Below is a small trained network, with its code and all its weights. Each question gives an input and a class and asks what happens when units are switched off, that is, made to give their printed mean instead of their output.

import numpy as np


def w(rows, s, z=0):
    codes = np.array(rows[::2]) - 128.0
    scale = np.full(codes.shape[1], s)
    scale[-1] = z or s
    return codes * scale


def f(y):
    return y / 2 * (1 + np.tanh(0.7978845608 * (y + 0.044715 * y**3)))


def log_softmax(a):
    a = a - a.max(-1, keepdims=True)
    return a - np.log(np.exp(a).sum(-1, keepdims=True))


def net(x, mask):
    res = np.array(x, float).reshape(1, 6) / 4 @ E
    y = f(res @ A[0][:, :-1].T + A[0][:, -1])
    res = res + np.where(mask, y, B[0][:, -1]) @ B[0][:, :-1]
    return log_softmax(res[-1] @ U[:, :-1].T + U[:, -1])


A, B = {}, {}
E = w([
[65,212,63,189],'x0',
[41,129,76,73],'x1',
[135,176,177,8],'x2',
[50,162,203,121],'x3',
[136,108,174,111],'x4',
[216,205,92,174],'x5',
],0.013)
A[0] = w([
[46,121,190,227,189],'neuron 0',
[124,127,132,117,63],'neuron 1',
[170,86,105,150,143],'neuron 2',
[126,131,140,171,121],'neuron 3',
[70,116,96,111,158],'neuron 4',
[192,230,71,117,156],'neuron 5',
[225,78,113,150,99],'neuron 6',
[137,127,134,123,91],'neuron 7',
[101,202,127,207,222],'neuron 8',
[7,97,49,92,174],'neuron 9',
[134,71,95,105,104],'neuron 10',
[142,158,143,187,123],'neuron 11',
[206,69,140,68,254],'neuron 12',
[121,108,236,41,116],'neuron 13',
[69,105,125,59,210],'neuron 14',
[217,91,72,132,156],'neuron 15',
[130,186,155,125,147],'neuron 16',
],0.014,0.0067)
B[0] = w([
[189,50,82,136,217],'neuron 0',
[123,136,146,123,125],'neuron 1',
[125,134,132,183,171],'neuron 2',
[161,112,89,133,149],'neuron 3',
[82,102,154,175,180],'neuron 4',
[37,206,85,104,238],'neuron 5',
[124,154,130,211,200],'neuron 6',
[135,139,128,128,125],'neuron 7',
[122,87,32,106,227],'neuron 8',
[54,52,178,130,242],'neuron 9',
[97,129,163,158,157],'neuron 10',
[128,116,80,162,172],'neuron 11',
[192,215,228,196,233],'neuron 12',
[215,183,168,10,255],'neuron 13',
[140,98,224,78,229],'neuron 14',
[112,174,138,223,208],'neuron 15',
[104,112,108,76,171],'neuron 16',
],0.011,0.018)
U = w([
[152,96,52,171,165],'0',
[127,224,150,216,5],'1',
[11,81,197,114,35],'2',
[169,233,197,66,162],'3',
[30,201,25,142,207],'4',
],0.011,0.0017)

Each question gives the input, the list of numbers given to net, and the class t.
The units are the neurons (one row each of A and B). Each row of codes is followed by its name. A weight is (code - 128) times the scale printed after its matrix; where a second scale follows, it is the last column's (A, B and U).
mask holds one flag per neuron, in row order. A switched-off neuron (its flag False) gives its mean, the last column of its row in B, instead of its output. The means were averaged over made-up inputs and are rounded, as every weight is.
A unit's drop is (log p(t) with every unit on - log p(t) with that unit switched off) / (log p(t) with every unit on - log p(t) with every unit switched off).
The circuit of an input: a set's keep is (log p(t) with only the set's units on - log p(t) with every unit switched off) / (log p(t) with every unit on - log p(t) with every unit switched off). Starting from the 12 units with the biggest drops (on a tie, the unit counted first), units are removed one at a time, each time the one whose removal leaves the highest keep (on an exact tie, the one counted first), for as long as the keep stays at least 0.8.
units of the circuit, in order: the units of the circuit, biggest drop first
top k neurons: the k neurons with the biggest drops, biggest first
drop when u is switched off: that unit's drop, to one decimal
input [6,7,-8,8,6,5], class 0: units of the circuit, in order => [neuron 0]
input [8,5,2,4,-2,2], class 2: top 2 neurons => [neuron 9; neuron 4]
input [-7,7,-6,6,4,6], class 0: units of the circuit, in order => [neuron 9; neuron 12; neuron 5]
input [-7,-5,4,-8,6,1], class 1: top 2 neurons => [neuron 6; neuron 15]
input [0,-5,-5,1,8,-7], class 0: top 2 neurons => [neuron 0; neuron 14]
input [5,-1,-4,0,0,-5], class 0: top 2 neurons => [neuron 0; neuron 14]
input [2,3,0,-8,0,3], class 4: top 4 neurons => [neuron 5; neuron 12; neuron 14; neuron 13]
input [1,-4,1,4,-2,-7], class 3: top 2 neurons => [neuron 13; neuron 8]
input [4,1,7,6,-3,-2], class 2: top 2 neurons => [neuron 9; neuron 12]
input [3,1,8,-4,5,8], class 4: drop when neuron 5 is switched off => 0.3
input [1,-2,5,-2,0,-8], class 3: drop when neuron 13 is switched off => 0.2
input [4,-7,-4,5,-7,3], class 0: drop when neuron 0 is switched off => 0.6
